Here is a tiny trained network, its code and every weight. The questions are about switching its units off for an input and a target symbol, where a switched-off unit gives its printed mean instead of its output.

import numpy as np


def w(rows, s, z=0):
    codes = np.array(rows[::2]) - 128.0
    scale = np.full(codes.shape[1], s)
    scale[-1] = z or s
    return codes * scale


def norm(h):
    return h / np.sqrt((h * h).mean(-1, keepdims=True) + 1e-5)


def f(y):
    return y / 2 * (1 + np.tanh(0.7978845608 * (y + 0.044715 * y**3)))


def softmax(a):
    e = np.exp(a - a.max(-1, keepdims=True))
    return e / e.sum(-1, keepdims=True)


def log_softmax(a):
    a = a - a.max(-1, keepdims=True)
    return a - np.log(np.exp(a).sum(-1, keepdims=True))


def net(x, mask):
    ids = ['ΞΨΩαεζητφ'.index(c) for c in x.split()]
    T = len(ids)
    res = E[ids] + P[:T]
    u = 0
    for l in range(2):
        q, k, v = (norm(res) @ M[l].T for M in (Q, K, V))
        z = softmax(np.where(np.tri(T) > 0, q @ k.T / 2**0.5, -1e9)) @ v
        res = res + np.where(mask[u], z, O[l][:, -1]) @ O[l][:, :-1]
        u += 1
        y = f(norm(res) @ A[l][:, :-1].T + A[l][:, -1])
        res = res + np.where(mask[u : u + 16], y, B[l][:, -1]) @ B[l][:, :-1]
        u += 16
    return log_softmax(norm(res)[-1] @ U[:, :-1].T + U[:, -1])


Q, K, V, O, A, B = {}, {}, {}, {}, {}, {}
E = w([
[123,198,152,97,148,167,120,131,102,147],'Ξ',
[72,123,113,198,126,169,92,78,92,58],'Ψ',
[97,174,143,121,97,147,97,154,113,199],'Ω',
[134,127,122,137,183,205,90,129,111,164],'α',
[189,103,149,161,96,139,104,107,249,127],'ε',
[181,50,158,121,176,153,190,125,151,131],'ζ',
[133,167,118,147,105,134,120,124,110,192],'η',
[90,155,146,168,172,96,116,156,110,99],'τ',
[97,97,36,160,112,110,126,122,123,127],'φ',
],0.017)
P = w([
[80,196,153,170,171,254,168,8,157,170],'0',
[157,154,102,174,60,240,154,79,118,169],'1',
[154,105,143,144,161,139,101,122,160,217],'2',
[165,121,140,137,139,150,81,145,124,160],'3',
[173,135,156,116,92,109,64,141,77,131],'4',
[154,118,199,98,91,120,47,167,101,112],'5',
[102,132,159,105,96,179,79,210,149,159],'6',
],0.0066)
Q[0] = w([
[107,136,163,197,123,177,112,82,119,115],'0.h1',
[102,97,84,143,141,48,232,136,209,2],'0.h1',
],0.0084)
K[0] = w([
[98,139,184,148,131,138,156,70,154,103],'0.h1',
[118,230,2,69,174,160,168,102,151,204],'0.h1',
],0.0084)
V[0] = w([
[49,103,2,52,121,157,165,128,38,159],'0.h1',
[186,121,149,80,83,140,62,59,194,131],'0.h1',
],0.0067)
O[0] = w([
[82,118,220,223,189,69,89,85,99,98,3],'0.h1',
[44,154,55,181,253,93,48,80,13,94,71],'0.h1',
],0.0065,0.0057)
A[0] = w([
[156,158,183,91,113,130,136,101,99,152,128],'0.n1',
[100,232,128,171,108,205,164,69,129,34,140],'0.n2',
[192,81,92,185,134,122,166,179,84,206,123],'0.n3',
[93,230,198,183,220,84,255,136,130,48,96],'0.n4',
[173,190,160,123,175,43,98,132,133,172,75],'0.n5',
[153,155,127,99,166,141,209,54,64,200,2],'0.n6',
[126,99,144,158,100,95,200,182,184,68,159],'0.n7',
[111,152,141,201,100,72,153,123,105,98,75],'0.n8',
[63,64,186,175,144,158,80,130,128,87,128],'0.n9',
[115,136,87,90,193,89,120,180,74,135,172],'0.n10',
[138,183,140,73,117,68,215,213,131,77,24],'0.n11',
[111,194,84,111,71,124,62,108,124,165,68],'0.n12',
[202,79,147,115,175,127,135,101,81,40,109],'0.n13',
[126,164,130,149,111,184,117,156,164,164,163],'0.n14',
[33,59,100,141,85,153,95,138,81,49,126],'0.n15',
[124,133,133,164,145,104,125,84,59,184,101],'0.n16',
],0.0081,0.0021)
B[0] = w([
[81,125,106,99,79,178,107,84,119,141,143],'0.n1',
[147,131,214,155,86,80,99,93,209,119,199],'0.n2',
[121,128,200,126,51,152,107,56,148,108,181],'0.n3',
[114,52,117,151,72,190,76,19,180,98,180],'0.n4',
[144,143,181,128,58,143,116,88,139,111,136],'0.n5',
[208,126,62,130,219,144,159,155,31,120,142],'0.n6',
[137,144,75,201,255,134,100,128,146,94,211],'0.n7',
[210,149,120,42,148,118,176,152,107,164,134],'0.n8',
[182,228,104,108,146,172,156,165,132,219,157],'0.n9',
[177,103,138,188,82,170,88,70,215,84,163],'0.n10',
[164,78,134,101,191,71,104,177,63,203,215],'0.n11',
[121,50,166,152,232,131,122,148,97,65,170],'0.n12',
[124,126,187,49,244,146,177,158,190,165,135],'0.n13',
[141,148,165,99,140,65,111,86,31,133,253],'0.n14',
[205,210,138,162,131,128,146,120,190,173,178],'0.n15',
[114,189,77,46,178,64,139,120,148,34,130],'0.n16',
],0.0087,0.0065)
Q[1] = w([
[129,172,165,1,150,239,58,190,48,149],'1.h1',
[119,173,213,164,124,79,153,161,139,158],'1.h1',
],0.0056)
K[1] = w([
[189,125,169,57,117,125,120,254,177,109],'1.h1',
[121,198,154,188,171,122,162,67,121,163],'1.h1',
],0.0076)
V[1] = w([
[188,237,44,216,20,112,1,220,106,132],'1.h1',
[84,219,137,163,121,196,139,69,25,175],'1.h1',
],0.0063)
O[1] = w([
[131,236,80,81,161,81,72,138,70,196,1],'1.h1',
[168,184,168,112,41,115,161,169,254,139,104],'1.h1',
],0.0051,0.00089)
A[1] = w([
[109,127,97,111,113,95,183,134,115,95,112],'1.n1',
[123,112,127,179,111,122,112,161,124,121,102],'1.n2',
[105,127,27,101,191,106,151,214,74,114,13],'1.n3',
[171,109,104,105,107,106,139,127,168,94,140],'1.n4',
[90,91,71,111,156,70,112,184,97,154,32],'1.n5',
[59,181,153,110,149,94,138,115,167,123,34],'1.n6',
[171,138,123,144,155,154,103,97,112,138,133],'1.n7',
[95,57,131,88,160,172,228,122,113,84,6],'1.n8',
[77,128,115,201,45,113,139,57,249,87,105],'1.n9',
[162,77,129,153,103,97,125,125,106,148,130],'1.n10',
[148,100,91,85,16,137,186,161,98,183,19],'1.n11',
[103,153,167,135,82,139,90,123,86,92,48],'1.n12',
[128,88,97,121,119,91,52,154,99,139,86],'1.n13',
[121,80,119,172,131,105,100,96,121,120,93],'1.n14',
[97,138,136,48,89,146,143,141,105,138,85],'1.n15',
[150,110,142,120,152,122,167,153,174,154,86],'1.n16',
],0.012,0.0015)
B[1] = w([
[101,137,169,152,145,104,131,93,117,117,117],'1.n1',
[131,161,132,90,123,105,158,89,152,156,140],'1.n2',
[195,88,108,80,237,150,16,158,118,138,166],'1.n3',
[91,130,175,156,149,138,118,83,93,125,158],'1.n4',
[113,78,104,120,149,194,66,68,100,107,163],'1.n5',
[102,87,89,131,120,100,132,218,144,88,129],'1.n6',
[84,108,119,138,76,91,154,136,148,137,218],'1.n7',
[145,26,82,179,107,179,199,125,155,148,165],'1.n8',
[66,118,192,148,84,176,9,69,178,53,254],'1.n9',
[108,180,98,137,131,140,136,146,185,113,180],'1.n10',
[216,82,162,82,85,103,110,222,110,51,149],'1.n11',
[94,112,70,121,149,165,135,128,146,181,140],'1.n12',
[150,191,129,140,132,104,196,144,137,143,195],'1.n13',
[172,167,159,128,107,127,135,158,142,163,185],'1.n14',
[103,142,162,120,94,119,164,63,99,105,136],'1.n15',
[111,114,60,139,112,139,125,107,108,125,156],'1.n16',
],0.013,0.0098)
U = w([
[90,134,148,176,82,124,7,47,213,43,145],'Ξ',
[154,229,109,193,103,61,179,157,196,177,151],'Ψ',
[200,138,45,124,204,135,24,143,92,119,192],'Ω',
[106,14,94,173,112,194,211,129,145,142,175],'α',
[108,117,143,170,170,9,169,62,79,5,123],'ε',
[184,107,167,44,9,117,117,194,76,75,108],'ζ',
[106,108,125,193,103,92,109,149,86,99,4],'η',
[2,106,130,116,150,75,125,237,158,63,97],'τ',
[39,151,123,80,89,140,132,68,55,189,98],'φ',
],0.0057,0.003)

Each question gives the input, a string of symbols that net reads in full, and the target symbol t.
The units are the heads (2 rows each of Q, K, V and O) and the neurons (one row each of A and B). Each row of codes is followed by its name. A weight is (code - 128) times the scale printed after its matrix; where a second scale follows, it is the last column's (O, A, B and U).
mask holds one flag per unit, layer by layer, with each layer's heads first. A switched-off unit (its flag False) gives its mean, the last column of its rows in O or B, instead of its output. The means were averaged over made-up inputs and are rounded, as every weight is.
A unit's drop is (log p(t) with every unit on - log p(t) with that unit switched off) / (log p(t) with every unit on - log p(t) with every unit switched off).
The circuit of an input: a set's keep is (log p(t) with only the set's units on - log p(t) with every unit switched off) / (log p(t) with every unit on - log p(t) with every unit switched off). Starting from the 12 units with the biggest drops (on a tie, the unit counted first), units are removed one at a time, each time the one whose removal leaves the highest keep (on an exact tie, the one counted first), for as long as the keep stays at least 0.8.
units of the circuit, in order: the units of the circuit, biggest drop first
most important unit: the unit with the biggest drop
top k neurons: the k neurons with the biggest drops, biggest first
k most important neurons of layer l: the k neurons of layer l with the biggest drops, biggest first
drop of u: that unit's drop, to one decimal
input τ ζ Ω, target α: most important unit	1.h1
input ε τ φ τ τ τ Ξ, target ζ: units of the circuit, in order	[0.h1; 1.n11]
input φ η τ ε τ ε ε, target Ω: units of the circuit, in order	[1.h1; 0.n2; 0.h1; 1.n9]
input τ τ τ Ξ, target ζ: units of the circuit, in order	[1.n11; 0.h1]
input τ ε τ Ψ ε φ ε, target Ω: units of the circuit, in order	[1.h1; 0.h1; 0.n2; 1.n9]
input ε τ φ τ φ, target Ψ: top 3 neurons	[0.n15; 0.n8; 1.n9]
input ζ τ τ ε φ ε φ, target Ψ: 4 most important neurons of layer 0	[0.n15; 0.n2; 0.n9; 0.n4]
input τ Ψ Ψ, target Ψ: units of the circuit, in order	[0.n9; 0.n15]
input φ τ Ψ Ξ, target φ: top 2 neurons	[1.n9; 1.n12]
input η Ψ Ω, target φ: 2 most important neurons of layer 1	[1.n12; 1.n9]
input φ Ω τ ζ η η, target α: top 2 neurons	[0.n12; 0.n13]
input τ ζ ε τ, target Ψ: top 2 neurons	[0.n10; 0.n11]
input τ α τ Ψ Ξ, target φ: 2 most important neurons of layer 0	[0.n12; 0.n1]
input Ω Ξ α, target Ψ: top 3 neurons	[1.n9; 1.n5; 0.n9]
input ζ φ α, target α: top 2 neurons	[1.n9; 0.n2]
input φ φ ζ τ ζ Ω, target α: most important unit	0.n12
input τ τ τ τ ε ε, target Ψ: top 2 neurons	[0.n2; 1.n9]
input Ξ ε ε, target Ψ: 2 most important neurons of layer 0	[0.n2; 0.n10]
input τ τ τ ζ Ξ, target α: top 2 neurons	[0.n12; 1.n8]
input τ Ξ τ, target Ψ: most important unit	0.h1
input φ φ α, target Ψ: 3 most important neurons of layer 0	[0.n11; 0.n3; 0.n7]
input η τ τ τ τ, target Ω: drop of 0.h1	1.3
input τ ζ Ξ, target α: drop of 1.n9	0.1
input τ τ τ τ η, target ζ: drop of 0.h1	0.6
input Ψ φ η, target φ: 2 most important neurons of layer 1	[1.n9; 1.n12]
